Below are the code and all the weights of a small trained network. Each question names an input and a class and asks about switching units off, where a switched-off unit gives its printed mean instead of its output.

import numpy as np


def w(rows, s, z=0):
    codes = np.array(rows[::2]) - 128.0
    scale = np.full(codes.shape[1], s)
    scale[-1] = z or s
    return codes * scale


def f(y):
    return np.maximum(y, 0)


def log_softmax(a):
    a = a - a.max(-1, keepdims=True)
    return a - np.log(np.exp(a).sum(-1, keepdims=True))


def net(x, mask):
    res = np.array(x, float).reshape(1, 4) / 4 @ E
    y = f(res @ A[0][:, :-1].T + A[0][:, -1])
    res = res + np.where(mask, y, B[0][:, -1]) @ B[0][:, :-1]
    return log_softmax(res[-1] @ U[:, :-1].T + U[:, -1])


A, B = {}, {}
E = w([
[8,127,47,195,138,156,173],'x0',
[120,26,174,136,113,133,144],'x1',
[123,135,131,106,125,132,121],'x2',
[117,178,134,109,72,47,238],'x3',
],0.012)
A[0] = w([
[123,140,104,157,225,179,74,252],'N0',
[251,180,157,131,195,110,83,33],'N1',
[70,98,132,102,137,116,164,39],'N2',
[106,179,107,132,108,91,184,204],'N3',
[186,116,160,150,88,142,180,153],'N4',
[155,204,126,85,206,104,126,176],'N5',
[68,19,148,103,135,149,127,220],'N6',
[165,68,156,96,127,65,184,173],'N7',
[152,93,123,147,111,178,69,54],'N8',
[82,202,71,161,240,157,101,185],'N9',
],0.011,0.0031)
B[0] = w([
[98,54,134,105,143,91,207,243],'N0',
[114,92,67,237,13,179,227,230],'N1',
[146,158,132,141,142,142,60,167],'N2',
[177,139,110,180,28,211,109,223],'N3',
[155,121,138,72,193,98,76,178],'N4',
[197,94,100,169,105,207,127,199],'N5',
[154,152,78,183,127,238,89,220],'N6',
[110,162,255,95,199,59,103,209],'N7',
[106,178,126,201,73,169,107,189],'N8',
[89,76,138,43,212,87,197,246],'N9',
],0.0085,0.012)
U = w([
[122,57,44,142,78,188,103,4],'0',
[181,138,133,217,80,181,3,220],'1',
[106,30,176,1,206,25,112,49],'2',
],0.0071,0.0014)

Each question gives the input, the list of numbers given to net, and the class t.
The units are the neurons (one row each of A and B). Each row of codes is followed by its name. A weight is (code - 128) times the scale printed after its matrix; where a second scale follows, it is the last column's (A, B and U).
mask holds one flag per neuron, in row order. A switched-off neuron (its flag False) gives its mean, the last column of its row in B, instead of its output. The means were averaged over made-up inputs and are rounded, as every weight is.
A unit's drop is (log p(t) with every unit on - log p(t) with that unit switched off) / (log p(t) with every unit on - log p(t) with every unit switched off).
The circuit of an input: a set's keep is (log p(t) with only the set's units on - log p(t) with every unit switched off) / (log p(t) with every unit on - log p(t) with every unit switched off). Starting from all 10 units, units are removed one at a time, each time the one whose removal leaves the highest keep (on an exact tie, the one counted first), for as long as the keep stays at least 0.8.
units of the circuit, in order: the units of the circuit, biggest drop first
k most important neurons: the k neurons with the biggest drops, biggest first
drop of u: that unit's drop, to one decimal
input [1,8,-7,3], class 1: units of the circuit, in order -> [N9, N0]
input [-7,0,0,7], class 1: 4 most important neurons -> [N9, N1, N0, N3]
input [8,-6,2,-8], class 2: units of the circuit, in order -> [N9]
input [-2,-3,0,-5], class 0: units of the circuit, in order -> [N1, N0]
input [-2,5,4,4], class 2: 2 most important neurons -> [N7, N1]
input [3,8,2,6], class 1: 2 most important neurons -> [N9, N6]
input [1,8,2,3], class 1: 4 most important neurons -> [N6, N9, N0, N2]
input [2,-1,0,-4], class 2: 3 most important neurons -> [N1, N3, N9]
input [-4,7,2,-1], class 1: 2 most important neurons -> [N9, N6]
input [-6,-1,5,-6], class 0: 3 most important neurons -> [N1, N0, N7]
input [-8,-1,-6,7], class 1: 2 most important neurons -> [N1, N9]
input [0,2,-1,4], class 2: 2 most important neurons -> [N1, N6]
input [-6,-5,-3,-2], class 0: 2 most important neurons -> [N1, N7]
input [-1,5,7,5], class 2: units of the circuit, in order -> [N7]
input [-8,-4,4,-5], class 0: drop of N7 -> 0.1
input [7,-3,6,-2], class 2: drop of N9 -> 0.3
input [7,3,3,1], class 1: drop of N2 -> 0.6
input [-7,-2,-7,-4], class 0: drop of N9 -> -0.2
